Below are the code and all the weights of a small trained network. Each question names an input and a target symbol and asks about switching units off, where a switched-off unit gives its printed mean instead of its output.

import numpy as np


def w(rows, s, z=0):
    codes = np.array(rows[::2]) - 128.0
    scale = np.full(codes.shape[1], s)
    scale[-1] = z or s
    return codes * scale


def norm(h):
    return h / np.sqrt((h * h).mean(-1, keepdims=True) + 1e-5)


def f(y):
    return y / 2 * (1 + np.tanh(0.7978845608 * (y + 0.044715 * y**3)))


def softmax(a):
    e = np.exp(a - a.max(-1, keepdims=True))
    return e / e.sum(-1, keepdims=True)


def log_softmax(a):
    a = a - a.max(-1, keepdims=True)
    return a - np.log(np.exp(a).sum(-1, keepdims=True))


def net(x, mask):
    ids = ['ΘΞαγφψ'.index(c) for c in x.split()]
    T = len(ids)
    res = E[ids] + P[:T]
    r = norm(res)
    for j in range(3):
        rows = slice(4 * j, 4 * j + 4)
        q, k, v = (r @ M[0][rows].T for M in (Q, K, V))
        z = softmax(np.where(np.tri(T) > 0, q @ k.T / 4**0.5, -1e9)) @ v
        o = O[0][rows]
        res = res + np.where(mask[j], z, o[:, -1]) @ o[:, :-1]
    y = f(norm(res) @ A[0][:, :-1].T + A[0][:, -1])
    res = res + np.where(mask[3:11], y, B[0][:, -1]) @ B[0][:, :-1]
    return log_softmax(norm(res)[-1] @ U[:, :-1].T + U[:, -1])


Q, K, V, O, A, B = {}, {}, {}, {}, {}, {}
E = w([
[50,173,214],'Θ',
[38,156,187],'Ξ',
[254,4,180],'α',
[108,140,232],'γ',
[29,164,228],'φ',
[131,244,213],'ψ',
],0.009)
P = w([
[93,170,2],'0',
[76,170,55],'1',
[87,162,81],'2',
[100,143,101],'3',
[111,136,126],'4',
[125,127,143],'5',
[145,114,156],'6',
[161,102,162],'7',
[186,86,174],'8',
[207,67,177],'9',
[199,64,186],'10',
[208,60,193],'11',
],0.0059)
Q[0] = w([
[128,81,245],'h1',
[118,149,94],'h1',
[114,138,147],'h1',
[77,61,254],'h1',
[166,114,252],'h2',
[104,163,128],'h2',
[158,148,211],'h2',
[152,140,106],'h2',
[140,153,160],'h3',
[140,105,179],'h3',
[200,112,107],'h3',
[188,146,106],'h3',
],0.011)
K[0] = w([
[166,126,222],'h1',
[130,120,75],'h1',
[120,147,155],'h1',
[180,138,249],'h1',
[133,129,206],'h2',
[88,101,138],'h2',
[176,213,246],'h2',
[60,183,90],'h2',
[187,53,100],'h3',
[144,132,181],'h3',
[120,119,100],'h3',
[96,138,107],'h3',
],0.014)
V[0] = w([
[189,192,130],'h1',
[216,255,154],'h1',
[165,182,168],'h1',
[198,177,167],'h1',
[99,209,114],'h2',
[65,61,125],'h2',
[53,111,108],'h2',
[209,173,193],'h2',
[140,70,101],'h3',
[115,11,93],'h3',
[91,12,105],'h3',
[174,133,140],'h3',
],0.0067)
O[0] = w([
[31,220,8,139],'h1',
[49,255,117,233],'h1',
[149,180,53,241],'h1',
[145,180,37,202],'h1',
[120,149,74,252],'h2',
[178,131,151,102],'h2',
[128,75,100,152],'h2',
[148,207,85,239],'h2',
[104,127,98,42],'h3',
[115,92,100,13],'h3',
[138,81,33,50],'h3',
[173,132,176,118],'h3',
],0.0065,0.0026)
A[0] = w([
[124,151,127,197],'n1',
[172,84,176,238],'n2',
[73,177,199,245],'n3',
[217,136,112,199],'n4',
[53,62,118,161],'n5',
[167,69,92,251],'n6',
[96,110,141,204],'n7',
[50,82,2,22],'n8',
],0.0083,0.0016)
B[0] = w([
[157,108,101,150],'n1',
[152,141,103,146],'n2',
[228,87,66,255],'n3',
[79,197,99,139],'n4',
[73,227,120,131],'n5',
[61,189,112,126],'n6',
[254,103,152,143],'n7',
[156,86,105,113],'n8',
],0.0067,0.0077)
U = w([
[128,119,117,3],'Θ',
[72,91,149,132],'Ξ',
[125,50,1,175],'α',
[131,132,113,55],'γ',
[187,69,230,178],'φ',
[62,252,82,170],'ψ',
],0.0083,0.0038)

Each question gives the input, a string of symbols that net reads in full, and the target symbol t.
The units are the heads (4 rows each of Q, K, V and O) and the neurons (one row each of A and B). Each row of codes is followed by its name. A weight is (code - 128) times the scale printed after its matrix; where a second scale follows, it is the last column's (O, A, B and U).
mask holds one flag per unit, heads first, then neurons. A switched-off unit (its flag False) gives its mean, the last column of its rows in O or B, instead of its output. The means were averaged over made-up inputs and are rounded, as every weight is.
A unit's drop is (log p(t) with every unit on - log p(t) with that unit switched off) / (log p(t) with every unit on - log p(t) with every unit switched off).
The circuit of an input: a set's keep is (log p(t) with only the set's units on - log p(t) with every unit switched off) / (log p(t) with every unit on - log p(t) with every unit switched off). Starting from all 11 units, units are removed one at a time, each time the one whose removal leaves the highest keep (on an exact tie, the one counted first), for as long as the keep stays at least 0.8.
units of the circuit, in order: the units of the circuit, biggest drop first
top k neurons: the k neurons with the biggest drops, biggest first
which heads matter: for each layer, one digit per head in row order, 1 if its drop is at least 0.15 and else 0, layers parted by /
drop of u: that unit's drop, to one decimal
input φ γ Ξ Ξ Ξ ψ ψ φ α Ξ ψ γ, target ψ: which heads matter => 110
input α α Ξ, target α: which heads matter => 101
input Θ φ Θ, target φ: which heads matter => 100
input Ξ ψ φ Θ Ξ, target φ: top 2 neurons => (n4 n3)
input γ Ξ Ξ Ξ φ α ψ α ψ ψ α φ, target ψ: which heads matter => 100
input φ Θ α φ φ Ξ, target φ: units of the circuit, in order => (h1)
input φ φ γ φ α φ γ φ, target φ: which heads matter => 000
input Ξ Θ ψ φ ψ ψ ψ γ, target ψ: which heads matter => 110
input Θ α α Ξ, target α: top 4 neurons => (n8 n7 n4 n5)
input α Θ γ, target α: which heads matter => 001
input φ ψ α ψ φ α, target ψ: units of the circuit, in order => (n4 n3 n6)
input ψ Θ Θ Ξ φ, target φ: units of the circuit, in order => (h1 n3)
input φ φ ψ α, target ψ: drop of n4 => 0.4
input φ φ Θ γ, target φ: drop of n5 => 0.1
input ψ Θ φ Θ, target φ: drop of h1 => 0.4
